Below are the code and all the weights of a small trained network. Each question names an input and a target symbol and asks about switching units off, where a switched-off unit gives its printed mean instead of its output.

import numpy as np


def w(rows, s, z=0):
    codes = np.array(rows[::2]) - 128.0
    scale = np.full(codes.shape[1], s)
    scale[-1] = z or s
    return codes * scale


def f(y):
    return y / 2 * (1 + np.tanh(0.7978845608 * (y + 0.044715 * y**3)))


def softmax(a):
    e = np.exp(a - a.max(-1, keepdims=True))
    return e / e.sum(-1, keepdims=True)


def log_softmax(a):
    a = a - a.max(-1, keepdims=True)
    return a - np.log(np.exp(a).sum(-1, keepdims=True))


def net(x, mask):
    ids = ['αηλστφω'.index(c) for c in x.split()]
    T = len(ids)
    res = E[ids] + P[:T]
    r = res
    for j in range(3):
        rows = slice(3 * j, 3 * j + 3)
        q, k, v = (r @ M[0][rows].T for M in (Q, K, V))
        z = softmax(np.where(np.tri(T) > 0, q @ k.T / 3**0.5, -1e9)) @ v
        o = O[0][rows]
        res = res + np.where(mask[j], z, o[:, -1]) @ o[:, :-1]
    y = f(res @ A[0][:, :-1].T + A[0][:, -1])
    res = res + np.where(mask[3:11], y, B[0][:, -1]) @ B[0][:, :-1]
    return log_softmax(res[-1] @ U[:, :-1].T + U[:, -1])


Q, K, V, O, A, B = {}, {}, {}, {}, {}, {}
E = w([
[113,87,103,142,131],'α',
[65,82,98,137,118],'η',
[55,132,114,80,130],'λ',
[37,144,54,140,199],'σ',
[63,143,88,205,228],'τ',
[66,79,68,195,180],'φ',
[224,86,117,9,150],'ω',
],0.015)
P = w([
[196,189,88,127,1],'0',
[107,22,164,130,80],'1',
[106,39,126,130,113],'2',
[105,53,115,124,132],'3',
[103,65,113,117,148],'4',
[112,53,104,115,153],'5',
[121,50,89,120,161],'6',
[123,54,86,118,172],'7',
[124,56,87,117,187],'8',
[130,54,78,115,186],'9',
[134,58,73,116,193],'10',
[138,51,72,118,198],'11',
[136,50,76,120,217],'12',
],0.0094)
Q[0] = w([
[90,41,127,97,143],'H0',
[124,126,98,146,72],'H0',
[95,179,93,115,126],'H0',
[32,49,65,115,130],'H1',
[219,177,133,89,102],'H1',
[148,242,114,200,35],'H1',
[199,160,248,174,29],'H2',
[85,57,203,41,120],'H2',
[152,79,172,113,117],'H2',
],0.012)
K[0] = w([
[182,201,103,135,94],'H0',
[148,122,112,198,145],'H0',
[101,161,127,106,160],'H0',
[253,139,112,79,149],'H1',
[96,152,155,139,114],'H1',
[36,65,151,125,176],'H1',
[136,83,195,98,225],'H2',
[121,145,54,117,107],'H2',
[151,125,149,96,123],'H2',
],0.015)
V[0] = w([
[160,152,176,64,128],'H0',
[119,248,108,182,170],'H0',
[59,99,83,183,62],'H0',
[47,180,158,36,124],'H1',
[38,70,103,154,179],'H1',
[91,139,82,224,145],'H1',
[47,210,122,60,170],'H2',
[64,238,147,190,145],'H2',
[104,135,173,6,67],'H2',
],0.013)
O[0] = w([
[139,112,93,254,150,52],'H0',
[208,117,193,129,136,91],'H0',
[16,106,181,40,54,223],'H0',
[32,11,197,196,175,79],'H1',
[96,42,80,194,24,52],'H1',
[148,88,141,81,62,2],'H1',
[142,14,191,201,150,132],'H2',
[145,40,124,159,76,160],'H2',
[26,114,221,130,218,43],'H2',
],0.01,0.0064)
A[0] = w([
[80,128,149,138,58,95],'N0',
[116,92,97,201,23,87],'N1',
[129,183,110,249,139,204],'N2',
[119,108,229,180,150,46],'N3',
[124,138,212,157,136,2],'N4',
[72,174,129,145,94,86],'N5',
[151,116,105,137,165,73],'N6',
[158,194,196,168,96,183],'N7',
],0.012,0.0079)
B[0] = w([
[30,189,119,235,94,208],'N0',
[154,169,182,194,150,251],'N1',
[151,116,179,74,40,244],'N2',
[192,144,46,41,145,164],'N3',
[227,151,60,194,142,135],'N4',
[152,111,193,51,110,158],'N5',
[10,136,137,192,153,173],'N6',
[165,43,36,77,36,132],'N7',
],0.011,0.014)
U = w([
[218,84,225,20,133,253],'α',
[54,83,108,114,161,164],'η',
[54,123,28,200,231,167],'λ',
[71,54,131,208,175,124],'σ',
[225,159,134,188,154,104],'τ',
[89,175,2,191,118,1],'φ',
[142,178,142,174,197,24],'ω',
],0.0073,0.0085)

Each question gives the input, a string of symbols that net reads in full, and the target symbol t.
The units are the heads (3 rows each of Q, K, V and O) and the neurons (one row each of A and B). Each row of codes is followed by its name. A weight is (code - 128) times the scale printed after its matrix; where a second scale follows, it is the last column's (O, A, B and U).
mask holds one flag per unit, heads first, then neurons. A switched-off unit (its flag False) gives its mean, the last column of its rows in O or B, instead of its output. The means were averaged over made-up inputs and are rounded, as every weight is.
A unit's drop is (log p(t) with every unit on - log p(t) with that unit switched off) / (log p(t) with every unit on - log p(t) with every unit switched off).
The circuit of an input: a set's keep is (log p(t) with only the set's units on - log p(t) with every unit switched off) / (log p(t) with every unit on - log p(t) with every unit switched off). Starting from all 11 units, units are removed one at a time, each time the one whose removal leaves the highest keep (on an exact tie, the one counted first), for as long as the keep stays at least 0.8.
units of the circuit, in order: the units of the circuit, biggest drop first
unit that matters most: the unit with the biggest drop
top k neurons: the k neurons with the biggest drops, biggest first
heads that matter: for each layer, one digit per head in row order, 1 if its drop is at least 0.15 and else 0, layers parted by /
input λ σ σ σ η ω ω α σ φ α τ η, target λ: heads that matter : 001
input τ φ ω φ η, target α: unit that matters most : H0
input ω τ σ ω α φ ω, target λ: heads that matter : 000
input σ φ τ τ σ η φ φ σ η, target σ: units of the circuit, in order : H1; H2
input λ τ σ φ φ α α σ σ α, target λ: top 2 neurons : N2; N4
input η φ φ α λ, target η: top 3 neurons : N0; N5; N2
input σ φ σ σ σ ω φ τ, target α: units of the circuit, in order : N0; N2; H1
input φ σ σ λ η, target φ: units of the circuit, in order : N0; H1
input φ ω τ, target α: heads that matter : 010
input η φ λ η η σ φ, target η: heads that matter : 101
input τ η σ λ σ φ η η φ φ φ σ η, target τ: units of the circuit, in order : H1; H2; N1
input α ω α σ η, target α: heads that matter : 011
input τ ω α ω σ φ, target τ: heads that matter : 001
input σ σ τ ω α ω σ φ σ ω, target λ: heads that matter : 100
input φ τ τ, target φ: top 2 neurons : N0; N2
input σ φ σ α η, target σ: unit that matters most : H1
input σ ω τ τ α λ τ ω α ω φ ω, target σ: heads that matter : 101
input α ω α σ λ φ η ω φ φ, target α: top 2 neurons : N0; N5
input σ λ ω σ λ η φ τ φ ω, target σ: units of the circuit, in order : H0; H2; H1
input φ σ ω ω φ σ φ τ, target φ: unit that matters most : H2
input σ α σ, target σ: heads that matter : 011
input η α α, target η: heads that matter : 101
input σ φ η σ η φ φ α, target σ: units of the circuit, in order : H1; H2; N0
